Below are the code and all the weights of a small trained network. Each question names an input and a class and asks about switching units off, where a switched-off unit gives its printed mean instead of its output.

import numpy as np


def w(rows, s, z=0):
    codes = np.array(rows[::2]) - 128.0
    scale = np.full(codes.shape[1], s)
    scale[-1] = z or s
    return codes * scale


def norm(h):
    return h / np.sqrt((h * h).mean(-1, keepdims=True) + 1e-5)


def f(y):
    return y / 2 * (1 + np.tanh(0.7978845608 * (y + 0.044715 * y**3)))


def log_softmax(a):
    a = a - a.max(-1, keepdims=True)
    return a - np.log(np.exp(a).sum(-1, keepdims=True))


def net(x, mask):
    res = np.array(x, float).reshape(1, 8) / 4 @ E
    u = 0
    for l in range(2):
        y = f(norm(res) @ A[l][:, :-1].T + A[l][:, -1])
        res = res + np.where(mask[u : u + 12], y, B[l][:, -1]) @ B[l][:, :-1]
        u += 12
    return log_softmax(norm(res)[-1] @ U[:, :-1].T + U[:, -1])


A, B = {}, {}
E = w([
[127,119,96,82,171,136,39,146],'x0',
[109,90,133,100,91,122,120,111],'x1',
[179,86,177,170,65,207,63,110],'x2',
[129,135,131,132,131,128,131,133],'x3',
[174,111,177,156,165,50,111,3],'x4',
[144,166,122,157,164,138,137,143],'x5',
[199,134,56,143,86,105,119,106],'x6',
[94,222,151,110,75,150,130,51],'x7',
],0.0061)
A[0] = w([
[183,176,66,124,59,120,85,122,104],'L0N1',
[124,133,119,88,118,195,181,232,148],'L0N2',
[118,20,99,162,145,70,148,173,101],'L0N3',
[162,77,205,103,182,70,144,47,142],'L0N4',
[53,104,148,173,100,163,230,204,204],'L0N5',
[192,116,3,104,81,33,154,105,164],'L0N6',
[145,27,174,143,189,103,140,190,69],'L0N7',
[190,147,97,67,188,163,55,139,3],'L0N8',
[79,130,66,110,157,143,22,127,182],'L0N9',
[129,83,127,161,187,105,127,60,45],'L0N10',
[26,92,242,104,213,181,142,127,65],'L0N11',
[103,42,69,202,164,140,141,153,35],'L0N12',
],0.0066,0.0038)
B[0] = w([
[42,68,138,152,188,186,185,97,173],'L0N1',
[183,169,81,138,51,87,45,77,237],'L0N2',
[179,191,156,32,192,176,165,92,197],'L0N3',
[214,185,39,168,32,86,127,196,239],'L0N4',
[156,120,143,147,105,84,195,134,254],'L0N5',
[54,95,146,168,140,163,163,107,237],'L0N6',
[202,135,83,80,151,177,133,113,195],'L0N7',
[40,96,157,141,163,44,54,128,138],'L0N8',
[119,122,196,135,70,1,155,113,219],'L0N9',
[160,254,69,91,56,97,88,134,151],'L0N10',
[50,77,6,230,105,163,114,18,194],'L0N11',
[168,130,86,53,152,191,155,159,145],'L0N12',
],0.0066,0.0041)
A[1] = w([
[185,98,183,192,112,194,68,128,130],'L1N1',
[91,127,65,248,128,120,103,139,135],'L1N2',
[159,115,151,147,47,121,139,131,243],'L1N3',
[90,215,129,118,96,168,131,62,31],'L1N4',
[166,143,128,171,101,192,250,136,255],'L1N5',
[64,138,226,77,105,151,147,76,239],'L1N6',
[72,136,104,103,58,197,144,253,46],'L1N7',
[177,133,125,100,113,189,144,147,69],'L1N8',
[103,170,35,92,173,37,208,111,137],'L1N9',
[114,240,113,107,79,97,141,90,73],'L1N10',
[143,17,48,166,163,125,159,151,244],'L1N11',
[117,153,146,86,172,113,6,120,169],'L1N12',
],0.0082,0.002)
B[1] = w([
[81,157,159,165,83,184,236,183,192],'L1N1',
[134,79,95,133,147,140,46,133,191],'L1N2',
[85,111,111,103,181,74,153,218,222],'L1N3',
[156,118,82,76,183,192,137,123,175],'L1N4',
[89,107,153,94,178,52,37,104,248],'L1N5',
[188,89,87,100,223,137,108,158,173],'L1N6',
[254,206,108,183,74,85,139,27,159],'L1N7',
[76,126,177,101,180,119,149,170,145],'L1N8',
[109,97,192,178,69,196,141,181,254],'L1N9',
[176,120,140,76,142,154,108,156,208],'L1N10',
[103,165,95,87,146,194,60,56,198],'L1N11',
[116,142,161,109,178,36,206,159,161],'L1N12',
],0.0081,0.0068)
U = w([
[105,80,150,122,161,140,70,195,254],'0',
[221,219,89,169,38,69,94,104,61],'1',
[23,81,66,189,159,205,56,62,76],'2',
[91,94,164,108,162,137,71,197,201],'3',
[177,140,140,2,241,215,165,151,32],'4',
[30,101,224,120,185,21,102,164,58],'5',
[35,130,230,179,95,219,221,206,52],'6',
],0.0085,0.0067)

Each question gives the input, the list of numbers given to net, and the class t.
The units are the neurons (one row each of A and B). Each row of codes is followed by its name. A weight is (code - 128) times the scale printed after its matrix; where a second scale follows, it is the last column's (A, B and U).
mask holds one flag per neuron, layer by layer. A switched-off neuron (its flag False) gives its mean, the last column of its row in B, instead of its output. The means were averaged over made-up inputs and are rounded, as every weight is.
A unit's drop is (log p(t) with every unit on - log p(t) with that unit switched off) / (log p(t) with every unit on - log p(t) with every unit switched off).
The circuit of an input: a set's keep is (log p(t) with only the set's units on - log p(t) with every unit switched off) / (log p(t) with every unit on - log p(t) with every unit switched off). Starting from the 12 units with the biggest drops (on a tie, the unit counted first), units are removed one at a time, each time the one whose removal leaves the highest keep (on an exact tie, the one counted first), for as long as the keep stays at least 0.8.
circuit, biggest first: the units of the circuit, biggest drop first
most important unit: the unit with the biggest drop
k most important neurons: the k neurons with the biggest drops, biggest first
k most important neurons of layer l: the k neurons of layer l with the biggest drops, biggest first
input [-4,4,-5,8,5,-5,-8,-5], class 2: most important unit	L0N11
input [0,3,-5,-5,5,-6,8,8], class 2: 2 most important neurons	(L0N6, L0N3)
input [-8,0,-1,8,2,4,-8,3], class 2: 2 most important neurons	(L0N11, L0N9)
input [0,7,6,7,-7,7,-7,8], class 4: 4 most important neurons	(L1N4, L0N4, L1N6, L1N9)
input [5,5,-6,0,0,7,2,8], class 4: 2 most important neurons	(L1N6, L1N4)
input [8,-4,1,-5,-6,-3,-3,1], class 5: 3 most important neurons of layer 0	(L0N9, L0N4, L0N8)
input [8,-1,-7,-7,-8,6,2,-8], class 1: 4 most important neurons	(L1N7, L0N2, L1N3, L1N5)
input [6,-5,-2,7,-2,-7,6,-8], class 4: 3 most important neurons	(L0N3, L1N5, L0N11)
input [3,2,7,-4,2,-1,8,6], class 2: 4 most important neurons	(L0N1, L1N9, L0N3, L1N10)
input [-7,-5,-7,-6,-4,-4,1,-3], class 5: 3 most important neurons	(L1N5, L0N5, L1N1)
input [3,2,-4,0,-4,-4,-6,-8], class 4: 2 most important neurons	(L0N3, L0N7)
input [-2,-2,1,5,6,-1,-5,0], class 1: 2 most important neurons of layer 0	(L0N4, L0N10)
input [4,-8,6,-6,7,-6,-2,6], class 1: 2 most important neurons of layer 0	(L0N4, L0N3)
input [3,-2,-1,-4,-7,-4,8,4], class 2: circuit, biggest first	(L0N1, L0N6)
input [-7,-7,5,-2,2,-6,3,-3], class 5: most important unit	L1N5
input [-2,6,7,2,-8,7,6,-5], class 1: 3 most important neurons	(L1N7, L1N9, L0N11)
input [0,-6,8,0,-8,-7,-7,-7], class 1: 2 most important neurons	(L1N7, L1N9)
input [8,7,-5,3,1,-7,4,0], class 5: 2 most important neurons	(L0N9, L0N11)
input [3,-8,8,4,1,1,-6,4], class 6: 2 most important neurons	(L1N1, L1N5)
input [-7,-8,-8,2,4,0,3,-3], class 6: most important unit	L1N9
input [4,-1,8,2,4,2,-8,1], class 2: 2 most important neurons	(L0N11, L1N2)
input [-7,-6,-1,0,-4,4,-7,2], class 2: circuit, biggest first	(L0N11, L1N2)
input [6,7,1,-2,4,-1,7,0], class 2: 3 most important neurons	(L0N6, L0N1, L1N5)
input [6,-8,0,-3,-6,3,-7,-2], class 2: circuit, biggest first	(L0N11, L1N3)
input [4,0,-8,2,3,1,-4,-6], class 6: circuit, biggest first	(L1N9, L1N5)
input [0,0,0,-4,-4,6,-4,-8], class 4: circuit, biggest first	(L0N3, L0N7)
input [2,5,-8,6,0,-1,-4,1], class 6: circuit, biggest first	(L1N9)
input [7,4,7,0,3,-5,5,-1], class 5: 2 most important neurons of layer 0	(L0N9, L0N11)
input [1,-7,6,4,4,4,-6,4], class 2: 2 most important neurons of layer 0	(L0N11, L0N3)
